Below are the code and all the weights of a small trained network. Each question names an input and a target symbol and asks about switching units off, where a switched-off unit gives its printed mean instead of its output.

import numpy as np


def w(rows, s, z=0):
    codes = np.array(rows[::2]) - 128.0
    scale = np.full(codes.shape[1], s)
    scale[-1] = z or s
    return codes * scale


def f(y):
    return y / 2 * (1 + np.tanh(0.7978845608 * (y + 0.044715 * y**3)))


def softmax(a):
    e = np.exp(a - a.max(-1, keepdims=True))
    return e / e.sum(-1, keepdims=True)


def log_softmax(a):
    a = a - a.max(-1, keepdims=True)
    return a - np.log(np.exp(a).sum(-1, keepdims=True))


def net(x, mask):
    ids = ['αγδημξπψω'.index(c) for c in x.split()]
    T = len(ids)
    res = E[ids] + P[:T]
    u = 0
    for l in range(2):
        r = res
        for j in range(2):
            rows = slice(2 * j, 2 * j + 2)
            q, k, v = (r @ M[l][rows].T for M in (Q, K, V))
            z = softmax(np.where(np.tri(T) > 0, q @ k.T / 2**0.5, -1e9)) @ v
            o = O[l][rows]
            res = res + np.where(mask[u + j], z, o[:, -1]) @ o[:, :-1]
        u += 2
        y = f(res @ A[l][:, :-1].T + A[l][:, -1])
        res = res + np.where(mask[u : u + 4], y, B[l][:, -1]) @ B[l][:, :-1]
        u += 4
    return log_softmax(res[-1] @ U[:, :-1].T + U[:, -1])


Q, K, V, O, A, B = {}, {}, {}, {}, {}, {}
E = w([
[26,101,85,26,14,244,74,195,42,37,226,230],'α',
[22,213,4,153,244,222,224,52,64,252,6,176],'γ',
[220,58,123,210,12,151,193,251,175,203,172,11],'δ',
[178,16,135,122,235,82,17,158,33,233,248,204],'η',
[47,197,221,7,11,114,253,221,251,21,6,167],'μ',
[196,242,220,203,115,49,42,13,143,41,130,98],'ξ',
[10,50,212,79,161,247,49,114,246,49,247,31],'π',
[200,9,26,23,85,11,250,61,22,38,224,30],'ψ',
[78,216,180,219,189,225,17,240,225,234,54,228],'ω',
],0.0032)
P = w([
[91,9,252,252,32,120,183,27,80,36,50,252],'0',
[122,127,169,100,198,180,90,212,62,44,68,20],'1',
[4,242,26,113,36,251,243,237,246,253,253,119],'2',
[253,113,123,12,223,32,12,63,76,120,174,100],'3',
[227,194,7,4,231,109,11,247,94,83,102,3],'4',
[3,248,12,151,3,253,252,253,253,253,253,140],'5',
],0.0032)
Q[0] = w([
[253,5,246,10,253,13,3,175,3,3,3,5],'0.h0',
[3,250,116,252,4,235,252,37,253,251,242,253],'0.h0',
[3,250,23,252,3,250,253,228,253,253,253,250],'0.h1',
[4,251,9,231,3,252,252,237,253,253,253,246],'0.h1',
],0.0032)
K[0] = w([
[236,252,3,3,251,51,31,244,134,252,253,3],'0.h0',
[9,12,253,253,5,238,239,38,184,5,3,253],'0.h0',
[7,19,250,251,3,155,252,42,30,44,4,253],'0.h1',
[6,15,236,235,3,156,252,48,24,43,5,252],'0.h1',
],0.0032)
V[0] = w([
[15,186,26,12,184,226,129,53,9,71,135,222],'0.h0',
[252,111,4,26,239,8,31,178,11,250,246,20],'0.h0',
[163,198,32,230,240,102,212,170,19,253,3,251],'0.h1',
[37,160,165,194,245,253,5,186,250,235,246,47],'0.h1',
],0.0032)
O[0] = w([
[49,231,12,12,246,216,242,73,15,62,147,244,81],'0.h0',
[157,113,18,63,228,62,45,152,21,183,174,8,7],'0.h0',
[194,213,19,252,247,17,216,200,46,253,19,251,51],'0.h1',
[60,189,239,168,251,245,5,106,221,230,183,28,56],'0.h1',
],0.0032,0.002)
A[0] = w([
[239,20,238,244,166,9,16,3,20,91,152,240,255],'0.n0',
[237,6,172,95,153,4,61,4,4,21,221,202,239],'0.n1',
[230,237,196,119,151,28,30,11,100,18,34,92,202],'0.n2',
[246,81,238,217,90,5,112,5,103,16,9,206,164],'0.n3',
],0.0032,0.0016)
B[0] = w([
[244,57,237,246,236,32,18,32,12,122,152,208,247],'0.n0',
[230,11,134,59,223,46,86,35,8,23,193,157,254],'0.n1',
[251,231,111,37,240,38,23,14,98,13,18,74,241],'0.n2',
[227,122,251,254,140,29,130,47,110,33,28,148,232],'0.n3',
],0.0031,0.0018)
Q[1] = w([
[204,51,35,29,236,64,40,211,16,23,14,13],'1.h0',
[13,212,21,149,6,252,215,252,197,151,192,57],'1.h0',
[47,211,116,253,14,91,244,42,232,245,153,251],'1.h1',
[8,235,45,122,9,236,247,244,240,207,230,107],'1.h1',
],0.0032)
K[1] = w([
[224,201,8,6,213,35,58,112,68,133,174,4],'1.h0',
[206,26,253,253,128,26,137,4,52,4,32,251],'1.h0',
[68,20,253,252,25,186,241,169,178,21,10,222],'1.h1',
[172,6,253,253,120,68,160,49,63,57,114,250],'1.h1',
],0.0032)
V[1] = w([
[22,233,197,222,81,251,38,240,250,244,90,218],'1.h0',
[225,248,212,240,253,44,3,46,114,153,24,110],'1.h0',
[223,4,138,216,67,49,133,218,83,229,241,78],'1.h1',
[75,16,103,111,245,169,9,95,17,209,252,230],'1.h1',
],0.0032)
O[1] = w([
[185,173,247,204,187,197,102,155,220,251,223,252,13],'1.h0',
[230,234,65,118,244,222,27,250,211,159,18,17,254],'1.h0',
[37,58,219,253,9,3,20,244,4,249,215,5,153],'1.h1',
[4,248,224,250,250,239,221,220,5,44,245,25,123],'1.h1',
],0.0032,0.0059)
A[1] = w([
[165,94,250,226,163,78,55,10,68,35,183,207,129],'1.n0',
[18,238,143,99,209,248,249,27,98,112,253,232,255],'1.n1',
[7,230,199,245,234,131,160,239,16,125,208,21,180],'1.n2',
[24,87,252,171,53,211,35,70,231,251,253,121,218],'1.n3',
],0.0032,0.003)
B[1] = w([
[144,229,60,79,170,203,46,230,111,52,57,27,254],'1.n0',
[77,239,26,236,219,253,243,14,27,25,239,230,166],'1.n1',
[14,119,248,120,240,15,241,234,88,109,33,224,221],'1.n2',
[21,5,251,250,168,139,19,15,250,195,247,31,186],'1.n3',
],0.0032,0.0036)
U = w([
[124,182,118,162,39,211,181,96,16,20,240,206,160],'α',
[177,182,18,226,228,140,243,44,86,231,65,213,187],'γ',
[132,12,201,223,6,17,39,124,125,238,195,53,254],'δ',
[30,195,244,192,199,69,192,241,47,119,91,108,101],'η',
[156,54,196,3,107,23,224,109,234,118,77,252,213],'μ',
[240,230,24,59,169,224,11,184,192,88,63,20,102],'ξ',
[34,59,192,175,206,236,139,23,216,40,194,25,21],'π',
[27,51,35,104,43,23,192,48,64,74,102,31,8],'ψ',
[165,188,218,223,229,191,79,181,208,219,133,225,75],'ω',
],0.0032,0.0022)

Each question gives the input, a string of symbols that net reads in full, and the target symbol t.
The units are the heads (2 rows each of Q, K, V and O) and the neurons (one row each of A and B). Each row of codes is followed by its name. A weight is (code - 128) times the scale printed after its matrix; where a second scale follows, it is the last column's (O, A, B and U).
mask holds one flag per unit, layer by layer, with each layer's heads first. A switched-off unit (its flag False) gives its mean, the last column of its rows in O or B, instead of its output. The means were averaged over made-up inputs and are rounded, as every weight is.
A unit's drop is (log p(t) with every unit on - log p(t) with that unit switched off) / (log p(t) with every unit on - log p(t) with every unit switched off).
The circuit of an input: a set's keep is (log p(t) with only the set's units on - log p(t) with every unit switched off) / (log p(t) with every unit on - log p(t) with every unit switched off). Starting from all 12 units, units are removed one at a time, each time the one whose removal leaves the highest keep (on an exact tie, the one counted first), for as long as the keep stays at least 0.8.
units of the circuit, in order: the units of the circuit, biggest drop first
unit that matters most: the unit with the biggest drop
top k neurons: the k neurons with the biggest drops, biggest first
k most important neurons of layer l: the k neurons of layer l with the biggest drops, biggest first
heads that matter: for each layer, one digit per head in row order, 1 if its drop is at least 0.15 and else 0, layers parted by /
input π α ξ ξ ω γ, target π: top 2 neurons => [1.n3, 0.n2]
input ξ ξ δ η, target η: heads that matter => 11 / 01
input γ π γ δ η μ, target γ: heads that matter => 11 / 01
input δ μ δ, target δ: most important neuron of layer 0 => [0.n2]
input α π π γ δ δ, target α: units of the circuit, in order => [0.h0, 1.h0, 1.n1, 1.h1]
input ξ δ γ, target ξ: units of the circuit, in order => [1.h0, 0.n3, 0.n0]
input δ ξ γ, target δ: heads that matter => 10 / 01
input α ξ α, target α: heads that matter => 10 / 10
input α ξ ξ μ ψ, target ψ: units of the circuit, in order => [1.h0, 0.h0, 0.n1]
input μ γ η δ ψ γ, target μ: units of the circuit, in order => [1.h1, 0.h0, 0.h1]
input μ ψ ω, target μ: heads that matter => 11 / 01
input ξ ξ δ η α, target η: heads that matter => 10 / 01
input η γ ξ, target η: top 2 neurons => [1.n2, 0.n0]
input π γ ξ π δ π, target π: top 2 neurons => [1.n3, 1.n1]
input η ξ ξ ξ α δ, target η: top 3 neurons => [1.n2, 0.n0, 0.n1]
input ξ ξ ψ, target ξ: top 2 neurons => [0.n3, 0.n0]
input ξ μ η, target ξ: unit that matters most => 1.h0
input π ξ ξ, target π: 2 most important neurons of layer 1 => [1.n3, 1.n1]
input ξ ξ ξ ξ ξ η, target ξ: 3 most important neurons of layer 0 => [0.n3, 0.n0, 0.n2]
input ψ ξ α δ η δ, target ψ: heads that matter => 01 / 10
input ξ α α, target ξ: heads that matter => 00 / 10
